Below is a small trained network, with its code and all its weights. Each question gives an input and a class and asks what happens when units are switched off, that is, made to give their printed mean instead of their output.

import numpy as np


def w(rows, s, z=0):
    codes = np.array(rows[::2]) - 128.0
    scale = np.full(codes.shape[1], s)
    scale[-1] = z or s
    return codes * scale


def norm(h):
    return h / np.sqrt((h * h).mean(-1, keepdims=True) + 1e-5)


def f(y):
    return y / 2 * (1 + np.tanh(0.7978845608 * (y + 0.044715 * y**3)))


def log_softmax(a):
    a = a - a.max(-1, keepdims=True)
    return a - np.log(np.exp(a).sum(-1, keepdims=True))


def net(x, mask):
    res = np.array(x, float).reshape(1, 3) / 4 @ E
    u = 0
    for l in range(4):
        y = f(norm(res) @ A[l][:, :-1].T + A[l][:, -1])
        res = res + np.where(mask[u : u + 6], y, B[l][:, -1]) @ B[l][:, :-1]
        u += 6
    return log_softmax(norm(res)[-1] @ U[:, :-1].T + U[:, -1])


A, B = {}, {}
E = w([
[96,207,224,253,158,175],'x0',
[61,222,100,111,108,146],'x1',
[117,125,124,98,238,75],'x2',
],0.0049)
A[0] = w([
[106,149,239,136,138,220,142],'0.n1',
[102,59,135,83,144,57,180],'0.n2',
[159,117,72,137,26,154,72],'0.n3',
[204,136,72,201,225,112,4],'0.n4',
[73,123,176,65,1,167,151],'0.n5',
[111,22,91,128,124,133,66],'0.n6',
],0.0063,0.0015)
B[0] = w([
[166,46,2,101,163,215,251],'0.n1',
[194,181,110,83,254,119,229],'0.n2',
[192,188,135,58,87,179,223],'0.n3',
[115,175,68,51,61,117,160],'0.n4',
[166,69,255,67,67,7,243],'0.n5',
[156,129,118,197,74,211,187],'0.n6',
],0.006,0.0029)
A[1] = w([
[8,148,134,215,134,178,249],'1.n1',
[195,106,168,149,143,54,88],'1.n2',
[111,99,169,81,194,143,34],'1.n3',
[135,99,126,51,133,134,233],'1.n4',
[42,203,128,106,152,91,96],'1.n5',
[191,1,69,104,139,189,168],'1.n6',
],0.0063,0.0015)
B[1] = w([
[20,124,147,188,86,158,200],'1.n1',
[103,208,82,125,88,198,148],'1.n2',
[130,196,65,90,98,135,139],'1.n3',
[219,113,236,147,179,150,198],'1.n4',
[107,147,79,162,46,166,158],'1.n5',
[3,235,126,142,139,198,254],'1.n6',
],0.0059,0.0047)
A[2] = w([
[110,59,123,126,100,191,75],'2.n1',
[185,83,212,98,167,92,17],'2.n2',
[110,101,117,130,121,89,2],'2.n3',
[83,137,198,93,123,2,116],'2.n4',
[101,106,177,69,159,91,108],'2.n5',
[112,125,124,192,149,229,164],'2.n6',
],0.0081,0.0018)
B[2] = w([
[83,222,37,180,167,101,152],'2.n1',
[21,204,153,197,78,144,155],'2.n2',
[104,159,1,49,64,191,103],'2.n3',
[132,50,49,160,93,171,140],'2.n4',
[74,126,154,143,125,114,137],'2.n5',
[63,83,141,189,55,42,254],'2.n6',
],0.0059,0.0055)
A[3] = w([
[112,83,123,70,42,96,60],'3.n1',
[114,145,157,130,100,70,4],'3.n2',
[147,110,176,56,2,154,175],'3.n3',
[176,112,126,130,90,86,21],'3.n4',
[119,124,146,45,195,151,137],'3.n5',
[96,90,83,53,156,20,107],'3.n6',
],0.0071,0.0017)
B[3] = w([
[167,202,179,141,136,254,160],'3.n1',
[131,172,64,84,123,191,127],'3.n2',
[208,153,22,184,239,187,253],'3.n3',
[109,146,25,125,207,190,118],'3.n4',
[95,116,209,95,124,5,187],'3.n5',
[131,129,163,159,148,205,146],'3.n6',
],0.0077,0.0049)
U = w([
[252,169,91,158,177,215,164],'0',
[167,20,77,74,84,119,2],'1',
[145,151,214,54,209,54,162],'2',
[23,135,158,222,85,123,159],'3',
[157,77,105,103,85,125,54],'4',
],0.014,0.0091)

Each question gives the input, the list of numbers given to net, and the class t.
The units are the neurons (one row each of A and B). Each row of codes is followed by its name. A weight is (code - 128) times the scale printed after its matrix; where a second scale follows, it is the last column's (A, B and U).
mask holds one flag per neuron, layer by layer. A switched-off neuron (its flag False) gives its mean, the last column of its row in B, instead of its output. The means were averaged over made-up inputs and are rounded, as every weight is.
A unit's drop is (log p(t) with every unit on - log p(t) with that unit switched off) / (log p(t) with every unit on - log p(t) with every unit switched off).
The circuit of an input: a set's keep is (log p(t) with only the set's units on - log p(t) with every unit switched off) / (log p(t) with every unit on - log p(t) with every unit switched off). Starting from the 12 units with the biggest drops (on a tie, the unit counted first), units are removed one at a time, each time the one whose removal leaves the highest keep (on an exact tie, the one counted first), for as long as the keep stays at least 0.8.
units of the circuit, in order: the units of the circuit, biggest drop first
unit that matters most: the unit with the biggest drop
k most important neurons: the k neurons with the biggest drops, biggest first
k most important neurons of layer l: the k neurons of layer l with the biggest drops, biggest first
drop when u is switched off: that unit's drop, to one decimal
input [6,-8,6], class 3: units of the circuit, in order : [2.n6, 1.n2]
input [-8,6,1], class 2: units of the circuit, in order : [3.n5, 1.n4]
input [-1,2,2], class 2: 3 most important neurons : [2.n6, 0.n2, 1.n6]
input [0,-4,0], class 3: unit that matters most : 0.n5
input [1,-8,-6], class 3: 4 most important neurons : [1.n6, 2.n1, 2.n6, 0.n4]
input [-4,-6,-1], class 3: 2 most important neurons of layer 0 : [0.n5, 0.n6]
input [7,-6,7], class 3: 3 most important neurons : [0.n5, 0.n2, 2.n6]
input [-2,4,3], class 2: 2 most important neurons : [2.n6, 0.n5]
input [-4,-6,1], class 2: 2 most important neurons : [0.n2, 1.n1]
input [-1,0,0], class 2: 2 most important neurons : [0.n2, 3.n3]
input [-5,-2,-2], class 0: 3 most important neurons : [0.n6, 3.n3, 0.n1]
input [1,5,-2], class 0: 3 most important neurons : [0.n5, 3.n3, 2.n6]
input [-7,-3,-3], class 0: 2 most important neurons : [3.n3, 0.n6]
input [-3,4,-7], class 0: most important neuron : [3.n3]
input [4,4,-8], class 0: drop when 0.n5 is switched off : 2.3
input [0,-4,2], class 2: drop when 0.n2 is switched off : 1.9
input [-8,-6,-1], class 2: drop when 0.n2 is switched off : 1.4
input [-7,-7,1], class 2: drop when 0.n2 is switched off : 2.1
